Below are the code and all the weights of a small trained network. Each question names an input and a class and asks about switching units off, where a switched-off unit gives its printed mean instead of its output.

import numpy as np


def w(rows, s, z=0):
    codes = np.array(rows[::2]) - 128.0
    scale = np.full(codes.shape[1], s)
    scale[-1] = z or s
    return codes * scale


def f(y):
    return np.maximum(y, 0)


def log_softmax(a):
    a = a - a.max(-1, keepdims=True)
    return a - np.log(np.exp(a).sum(-1, keepdims=True))


def net(x, mask):
    res = np.array(x, float).reshape(1, 6) / 4 @ E
    y = f(res @ A[0][:, :-1].T + A[0][:, -1])
    res = res + np.where(mask, y, B[0][:, -1]) @ B[0][:, :-1]
    return log_softmax(res[-1] @ U[:, :-1].T + U[:, -1])


A, B = {}, {}
E = w([
[150,157,71,44,156,154,50,154,60,111],'x0',
[173,146,205,82,209,203,136,110,203,115],'x1',
[74,172,184,147,90,193,111,52,59,57],'x2',
[196,72,200,74,101,68,101,45,82,181],'x3',
[31,94,206,131,140,119,1,179,151,175],'x4',
[90,43,147,50,117,123,186,160,118,50],'x5',
],0.0076)
A[0] = w([
[89,41,141,54,122,124,196,165,139,52,145],'neuron 0',
[217,46,233,56,95,53,86,18,65,207,126],'neuron 1',
[188,232,103,212,159,140,86,95,147,219,140],'neuron 2',
[171,210,133,207,143,132,98,93,158,202,145],'neuron 3',
[74,101,81,159,52,73,130,131,74,143,66],'neuron 4',
[101,120,54,163,42,49,154,130,56,137,8],'neuron 5',
[79,137,185,184,71,155,160,73,115,93,117],'neuron 6',
[187,153,182,90,206,178,160,101,187,103,72],'neuron 7',
[47,168,168,140,72,198,117,51,55,40,47],'neuron 8',
[56,164,101,194,148,183,162,203,194,95,62],'neuron 9',
[143,166,82,47,162,168,56,144,49,96,96],'neuron 10',
[100,105,181,206,104,111,186,109,182,143,77],'neuron 11',
[135,125,195,105,180,171,108,130,175,140,27],'neuron 12',
[195,157,157,89,181,182,187,95,173,112,76],'neuron 13',
[105,109,173,195,104,107,181,96,196,131,105],'neuron 14',
[111,110,171,185,106,110,174,102,178,143,122],'neuron 15',
[99,29,154,64,120,122,184,162,129,55,139],'neuron 16',
[2,95,178,138,144,127,17,200,139,176,34],'neuron 17',
[116,108,57,163,49,46,142,122,66,135,75],'neuron 18',
[75,178,63,141,167,191,121,212,149,78,35],'neuron 19',
[109,114,170,210,111,110,178,94,188,141,89],'neuron 20',
[170,77,84,116,162,69,144,207,193,181,32],'neuron 21',
[179,72,88,122,150,60,145,195,182,177,76],'neuron 22',
[151,176,79,92,164,155,54,148,77,144,107],'neuron 23',
[176,144,188,94,197,184,137,100,201,112,109],'neuron 24',
[164,88,73,117,155,78,159,210,194,178,52],'neuron 25',
[213,170,48,130,130,140,220,90,91,85,49],'neuron 26',
[223,167,46,128,113,133,243,84,106,81,24],'neuron 27',
],0.0064,0.0013)
B[0] = w([
[61,148,95,94,87,150,151,69,90,199,203],'neuron 0',
[143,147,43,196,126,86,212,83,187,34,254],'neuron 1',
[47,134,99,86,78,140,153,72,106,181,218],'neuron 2',
[75,123,99,93,90,130,152,91,103,175,202],'neuron 3',
[120,101,123,174,150,175,79,159,133,119,178],'neuron 4',
[107,75,114,180,146,188,61,168,132,118,191],'neuron 5',
[182,159,148,116,173,137,128,129,90,141,183],'neuron 6',
[108,79,102,172,132,174,81,164,117,121,202],'neuron 7',
[194,198,176,150,212,171,130,96,83,145,212],'neuron 8',
[152,143,62,136,128,85,191,100,153,72,205],'neuron 9',
[200,91,123,70,121,74,145,197,89,137,192],'neuron 10',
[173,101,121,83,129,95,129,179,98,144,184],'neuron 11',
[109,87,115,166,114,158,84,161,143,116,179],'neuron 12',
[101,87,122,172,121,170,71,169,139,127,198],'neuron 13',
[178,102,112,75,118,97,128,181,96,146,184],'neuron 14',
[179,100,114,77,116,96,133,191,91,141,177],'neuron 15',
[65,151,98,103,92,153,149,61,91,191,200],'neuron 16',
[99,146,225,117,99,77,109,123,214,89,216],'neuron 17',
[110,87,115,174,134,182,71,162,131,117,190],'neuron 18',
[157,133,64,149,121,87,180,113,154,75,196],'neuron 19',
[168,98,122,75,121,93,133,177,94,141,183],'neuron 20',
[163,186,180,148,191,164,125,85,89,149,196],'neuron 21',
[161,178,169,153,186,157,120,97,96,141,196],'neuron 22',
[151,97,115,77,106,90,143,171,101,147,180],'neuron 23',
[107,80,75,174,124,188,88,164,114,123,204],'neuron 24',
[161,178,164,150,183,155,121,91,99,137,197],'neuron 25',
[97,130,215,99,102,94,95,139,190,116,223],'neuron 26',
[85,133,255,106,92,83,81,127,210,112,234],'neuron 27',
],0.0079,0.0093)
U = w([
[84,138,254,108,88,80,87,134,234,106,189],'0',
[105,35,82,224,139,215,54,182,117,121,1],'1',
[210,239,181,155,230,171,133,84,54,152,48],'2',
[161,147,17,180,120,72,221,90,180,40,198],'3',
[21,141,80,62,55,152,160,58,70,237,209],'4',
[231,68,110,28,111,69,135,225,58,154,136],'5',
],0.0097,0.00063)

Each question gives the input, the list of numbers given to net, and the class t.
The units are the neurons (one row each of A and B). Each row of codes is followed by its name. A weight is (code - 128) times the scale printed after its matrix; where a second scale follows, it is the last column's (A, B and U).
mask holds one flag per neuron, in row order. A switched-off neuron (its flag False) gives its mean, the last column of its row in B, instead of its output. The means were averaged over made-up inputs and are rounded, as every weight is.
A unit's drop is (log p(t) with every unit on - log p(t) with that unit switched off) / (log p(t) with every unit on - log p(t) with every unit switched off).
The circuit of an input: a set's keep is (log p(t) with only the set's units on - log p(t) with every unit switched off) / (log p(t) with every unit on - log p(t) with every unit switched off). Starting from the 12 units with the biggest drops (on a tie, the unit counted first), units are removed one at a time, each time the one whose removal leaves the highest keep (on an exact tie, the one counted first), for as long as the keep stays at least 0.8.
units of the circuit, in order: the units of the circuit, biggest drop first
k most important neurons: the k neurons with the biggest drops, biggest first
drop when u is switched off: that unit's drop, to one decimal
input [-8,5,-1,5,-8,-8], class 0: units of the circuit, in order	(neuron 27)
input [4,6,-3,6,-4,4], class 1: units of the circuit, in order	(neuron 13; neuron 7)
input [4,-1,-8,-8,-1,-3], class 2: 2 most important neurons	(neuron 21; neuron 25)
input [3,-4,-3,-5,3,0], class 3: units of the circuit, in order	(neuron 19; neuron 9)
input [1,-4,0,-5,-5,-6], class 4: 3 most important neurons	(neuron 2; neuron 1; neuron 17)
input [6,1,1,2,3,-2], class 5: 2 most important neurons	(neuron 10; neuron 27)
input [4,-4,-4,-5,1,-5], class 3: 2 most important neurons	(neuron 19; neuron 0)
input [0,0,-4,-7,-5,-8], class 4: 3 most important neurons	(neuron 2; neuron 1; neuron 3)
input [5,2,3,-2,-6,7], class 4: 3 most important neurons	(neuron 0; neuron 16; neuron 17)
input [3,-1,-8,-5,2,7], class 2: 3 most important neurons	(neuron 21; neuron 25; neuron 22)
input [-8,-2,-8,-1,-8,4], class 0: 3 most important neurons	(neuron 27; neuron 26; neuron 8)
input [5,-3,1,5,-4,-8], class 4: 2 most important neurons	(neuron 2; neuron 3)
input [-4,7,-2,-2,-6,6], class 1: 2 most important neurons	(neuron 7; neuron 24)
input [8,-2,-7,-2,8,-7], class 0: units of the circuit, in order	(neuron 17)
input [-2,-4,7,4,-4,7], class 2: 2 most important neurons	(neuron 8; neuron 6)
input [5,-6,8,3,8,4], class 0: 2 most important neurons	(neuron 17; neuron 21)
input [-7,6,-7,-4,3,6], class 2: 3 most important neurons	(neuron 21; neuron 25; neuron 22)
input [-3,6,-8,-8,-6,-6], class 2: 3 most important neurons	(neuron 21; neuron 25; neuron 1)
input [-1,-7,7,-7,7,-1], class 0: 2 most important neurons	(neuron 17; neuron 1)
input [5,1,1,1,-2,-3], class 5: units of the circuit, in order	(neuron 10; neuron 23)
input [-3,-8,8,8,-1,-3], class 1: units of the circuit, in order	(neuron 5)
input [0,2,0,0,-5,6], class 4: drop when neuron 16 is switched off	0.7
input [-6,-2,6,-5,-3,-1], class 2: drop when neuron 10 is switched off	0.2
input [-1,1,-8,8,-3,-2], class 2: drop when neuron 21 is switched off	0.8
input [-8,-6,-6,2,7,-3], class 5: drop when neuron 17 is switched off	-0.2
